Below are the code and all the weights of a small trained network. Each question names an input and a target symbol and asks about switching units off, where a switched-off unit gives its printed mean instead of its output.

import numpy as np


def w(rows, s, z=0):
    codes = np.array(rows[::2]) - 128.0
    scale = np.full(codes.shape[1], s)
    scale[-1] = z or s
    return codes * scale


def f(y):
    return y / 2 * (1 + np.tanh(0.7978845608 * (y + 0.044715 * y**3)))


def softmax(a):
    e = np.exp(a - a.max(-1, keepdims=True))
    return e / e.sum(-1, keepdims=True)


def log_softmax(a):
    a = a - a.max(-1, keepdims=True)
    return a - np.log(np.exp(a).sum(-1, keepdims=True))


def net(x, mask):
    ids = ['αγεζηλτ'.index(c) for c in x.split()]
    T = len(ids)
    res = E[ids] + P[:T]
    r = res
    for j in range(3):
        rows = slice(2 * j, 2 * j + 2)
        q, k, v = (r @ M[0][rows].T for M in (Q, K, V))
        z = softmax(np.where(np.tri(T) > 0, q @ k.T / 2**0.5, -1e9)) @ v
        o = O[0][rows]
        res = res + np.where(mask[j], z, o[:, -1]) @ o[:, :-1]
    y = f(res @ A[0][:, :-1].T + A[0][:, -1])
    res = res + np.where(mask[3:7], y, B[0][:, -1]) @ B[0][:, :-1]
    return log_softmax(res[-1] @ U[:, :-1].T + U[:, -1])


Q, K, V, O, A, B = {}, {}, {}, {}, {}, {}
E = w([
[181,193,249],'α',
[62,170,98],'γ',
[164,214,113],'ε',
[62,162,242],'ζ',
[78,31,93],'η',
[170,133,24],'λ',
[166,103,199],'τ',
],0.017)
P = w([
[141,144,217],'0',
[154,144,139],'1',
[116,153,148],'2',
[95,168,141],'3',
[74,173,141],'4',
[47,177,135],'5',
[38,187,136],'6',
[26,195,134],'7',
[15,190,137],'8',
[3,192,137],'9',
[7,204,137],'10',
[11,205,131],'11',
[22,201,133],'12',
],0.0058)
Q[0] = w([
[98,205,159],'h1',
[228,48,191],'h1',
[154,23,201],'h2',
[237,104,207],'h2',
[254,36,135],'h3',
[60,65,74],'h3',
],0.0072)
K[0] = w([
[63,48,148],'h1',
[199,111,140],'h1',
[151,251,159],'h2',
[128,158,146],'h2',
[136,63,150],'h3',
[107,128,133],'h3',
],0.019)
V[0] = w([
[175,190,84],'h1',
[147,206,157],'h1',
[164,205,86],'h2',
[101,62,59],'h2',
[195,2,204],'h3',
[165,164,149],'h3',
],0.0075)
O[0] = w([
[83,195,156,39],'h1',
[185,168,215,138],'h1',
[130,179,3,72],'h2',
[135,100,201,56],'h2',
[41,67,179,3],'h3',
[204,17,115,162],'h3',
],0.006,0.0035)
A[0] = w([
[180,40,2,148],'n1',
[116,168,56,253],'n2',
[133,98,80,6],'n3',
[147,110,113,122],'n4',
],0.013,0.0024)
B[0] = w([
[124,213,168,227],'n1',
[119,102,53,252],'n2',
[127,251,148,113],'n3',
[98,127,124,113],'n4',
],0.016,0.0031)
U = w([
[195,183,198,53],'α',
[57,63,40,105],'γ',
[196,98,59,127],'ε',
[83,152,193,128],'ζ',
[29,143,126,85],'η',
[132,197,118,55],'λ',
[133,4,136,255],'τ',
],0.011,0.0076)

Each question gives the input, a string of symbols that net reads in full, and the target symbol t.
The units are the heads (2 rows each of Q, K, V and O) and the neurons (one row each of A and B). Each row of codes is followed by its name. A weight is (code - 128) times the scale printed after its matrix; where a second scale follows, it is the last column's (O, A, B and U).
mask holds one flag per unit, heads first, then neurons. A switched-off unit (its flag False) gives its mean, the last column of its rows in O or B, instead of its output. The means were averaged over made-up inputs and are rounded, as every weight is.
A unit's drop is (log p(t) with every unit on - log p(t) with that unit switched off) / (log p(t) with every unit on - log p(t) with every unit switched off).
most important unit: the unit with the biggest drop
top k neurons: the k neurons with the biggest drops, biggest first
heads that matter: for each layer, one digit per head in row order, 1 if its drop is at least 0.15 and else 0, layers parted by /
drop when u is switched off: that unit's drop, to one decimal
input τ η γ η ε ε γ τ λ τ γ ε, target ε: heads that matter	101
input ε η γ, target τ: heads that matter	010
input ε λ τ λ η γ λ, target λ: heads that matter	000
input τ γ ε γ ε γ η, target λ: most important unit	n1
input η γ λ ε ε τ ε α, target ε: heads that matter	111
input τ τ η γ τ η λ η, target η: heads that matter	000
input ε τ γ ε, target ε: top 2 neurons	[n2, n1]
input γ ε η α η γ α ε τ τ γ λ, target λ: heads that matter	001
input τ ζ ζ α τ α ε ζ τ γ, target γ: drop when n2 is switched off	0.7
input α τ τ η, target ζ: drop when n2 is switched off	0.1
input γ ζ τ γ, target γ: drop when h1 is switched off	-0.1
